Below is a small trained network, with its code and all its weights. Each question gives an input and a class and asks what happens when units are switched off, that is, made to give their printed mean instead of their output.

import numpy as np


def w(rows, s, z=0):
    codes = np.array(rows[::2]) - 128.0
    scale = np.full(codes.shape[1], s)
    scale[-1] = z or s
    return codes * scale


def norm(h):
    return h / np.sqrt((h * h).mean(-1, keepdims=True) + 1e-5)


def f(y):
    return np.maximum(y, 0)


def log_softmax(a):
    a = a - a.max(-1, keepdims=True)
    return a - np.log(np.exp(a).sum(-1, keepdims=True))


def net(x, mask):
    res = np.array(x, float).reshape(1, 4) / 4 @ E
    u = 0
    for l in range(4):
        y = f(norm(res) @ A[l][:, :-1].T + A[l][:, -1])
        res = res + np.where(mask[u : u + 4], y, B[l][:, -1]) @ B[l][:, :-1]
        u += 4
    return log_softmax(norm(res)[-1] @ U[:, :-1].T + U[:, -1])


A, B = {}, {}
E = w([
[101,10,169,190,23,168,87,178,134,35],'x0',
[175,71,136,122,117,150,172,111,214,141],'x1',
[193,95,129,34,110,74,98,155,129,103],'x2',
[146,190,85,138,66,89,194,34,130,28],'x3',
],0.012)
A[0] = w([
[205,72,215,41,106,74,80,91,82,109,11],'L0N1',
[212,84,162,183,93,171,60,99,114,89,191],'L0N2',
[64,184,95,128,149,55,63,205,2,62,1],'L0N3',
[160,111,212,3,109,70,54,74,101,111,4],'L0N4',
],0.0074,0.0082)
B[0] = w([
[199,160,40,161,99,234,104,245,178,64,161],'L0N1',
[98,122,205,194,96,45,131,181,48,140,254],'L0N2',
[206,213,201,216,101,82,115,24,2,219,180],'L0N3',
[204,255,42,164,109,178,42,212,216,91,162],'L0N4',
],0.01,0.0063)
A[1] = w([
[113,70,110,77,162,155,52,148,80,183,3],'L1N1',
[237,87,205,149,75,149,172,103,247,171,19],'L1N2',
[129,163,58,142,117,24,173,90,115,10,77],'L1N3',
[60,168,142,232,133,255,153,105,144,126,16],'L1N4',
],0.0096,0.006)
B[1] = w([
[95,109,132,101,151,181,89,13,178,105,171],'L1N1',
[173,192,117,138,68,101,84,38,11,233,205],'L1N2',
[101,145,203,64,161,183,122,65,208,113,254],'L1N3',
[203,188,66,120,133,199,115,212,130,129,221],'L1N4',
],0.013,0.006)
A[2] = w([
[117,169,91,56,200,119,121,111,153,198,115],'L2N1',
[110,42,128,127,198,178,25,141,116,229,85],'L2N2',
[125,121,101,42,131,1,69,191,192,148,3],'L2N3',
[106,161,58,220,185,165,228,167,99,135,93],'L2N4',
],0.0096,0.0075)
B[2] = w([
[99,58,63,174,151,114,159,139,64,52,254],'L2N1',
[78,252,201,8,96,116,200,14,205,91,233],'L2N2',
[121,147,107,158,198,205,71,121,158,99,145],'L2N3',
[222,69,109,101,93,115,61,173,182,101,186],'L2N4',
],0.011,0.008)
A[3] = w([
[191,167,103,42,89,198,74,126,107,131,252],'L3N1',
[131,112,5,57,232,58,183,123,116,82,68],'L3N2',
[136,147,96,121,107,135,145,62,38,228,165],'L3N3',
[135,56,75,113,227,62,213,109,124,116,15],'L3N4',
],0.011,0.0027)
B[3] = w([
[237,143,9,138,248,128,167,176,186,194,247],'L3N1',
[61,42,168,153,38,173,39,239,81,29,225],'L3N2',
[130,149,195,254,89,3,182,161,130,240,213],'L3N3',
[34,11,171,158,74,89,89,157,92,190,170],'L3N4',
],0.01,0.011)
U = w([
[38,7,170,169,81,103,96,208,70,80,63],'0',
[215,155,14,125,164,195,88,233,189,113,182],'1',
[160,190,150,174,114,68,113,60,39,242,181],'2',
[70,162,180,23,192,187,185,3,212,93,5],'3',
],0.018,0.0023)

Each question gives the input, the list of numbers given to net, and the class t.
The units are the neurons (one row each of A and B). Each row of codes is followed by its name. A weight is (code - 128) times the scale printed after its matrix; where a second scale follows, it is the last column's (A, B and U).
mask holds one flag per neuron, layer by layer. A switched-off neuron (its flag False) gives its mean, the last column of its row in B, instead of its output. The means were averaged over made-up inputs and are rounded, as every weight is.
A unit's drop is (log p(t) with every unit on - log p(t) with that unit switched off) / (log p(t) with every unit on - log p(t) with every unit switched off).
The circuit of an input: a set's keep is (log p(t) with only the set's units on - log p(t) with every unit switched off) / (log p(t) with every unit on - log p(t) with every unit switched off). Starting from the 12 units with the biggest drops (on a tie, the unit counted first), units are removed one at a time, each time the one whose removal leaves the highest keep (on an exact tie, the one counted first), for as long as the keep stays at least 0.8.
units of the circuit, in order: the units of the circuit, biggest drop first
top k neurons: the k neurons with the biggest drops, biggest first
k most important neurons of layer l: the k neurons of layer l with the biggest drops, biggest first
drop when u is switched off: that unit's drop, to one decimal
input [2,0,7,8], class 3: top 2 neurons : [L1N3, L1N4]
input [-4,-1,-2,7], class 3: units of the circuit, in order : [L1N3]
input [-7,-6,4,5], class 0: top 3 neurons : [L2N1, L3N2, L1N2]
input [-7,3,-1,-7], class 0: units of the circuit, in order : [L2N1, L3N2]
input [3,6,5,-7], class 3: top 3 neurons : [L2N2, L0N3, L1N1]
input [2,0,-5,-5], class 1: top 3 neurons : [L1N4, L1N3, L2N4]
input [7,-4,8,3], class 1: top 3 neurons : [L0N1, L0N4, L2N1]
input [6,8,-4,3], class 2: top 2 neurons : [L1N2, L3N2]
input [1,7,5,-8], class 3: top 3 neurons : [L2N2, L1N1, L0N3]
input [6,7,-6,0], class 2: top 3 neurons : [L1N2, L3N2, L2N1]
input [6,-7,-5,6], class 2: top 3 neurons : [L3N2, L0N3, L2N1]
input [-5,-7,-7,1], class 1: top 2 neurons : [L2N4, L0N2]
input [4,-3,4,-5], class 3: top 2 neurons : [L2N2, L1N4]
input [-1,-8,8,0], class 1: top 4 neurons : [L0N4, L0N1, L3N1, L1N2]
input [0,-4,4,-6], class 3: units of the circuit, in order : [L2N2]
input [1,1,-5,-5], class 1: 2 most important neurons of layer 1 : [L1N4, L1N3]
input [0,-7,2,-7], class 2: 2 most important neurons of layer 0 : [L0N3, L0N1]
input [-7,5,-5,-7], class 0: 2 most important neurons of layer 3 : [L3N2, L3N4]
input [-1,6,0,2], class 2: drop when L2N1 is switched off : 0.0
input [1,7,-4,-6], class 2: units of the circuit, in order : [L1N2]
input [-1,3,-1,7], class 3: drop when L1N3 is switched off : 1.3
input [-4,1,-7,-3], class 1: drop when L1N4 is switched off : 1.0
input [-4,0,-4,-2], class 0: 2 most important neurons of layer 0 : [L0N1, L0N4]
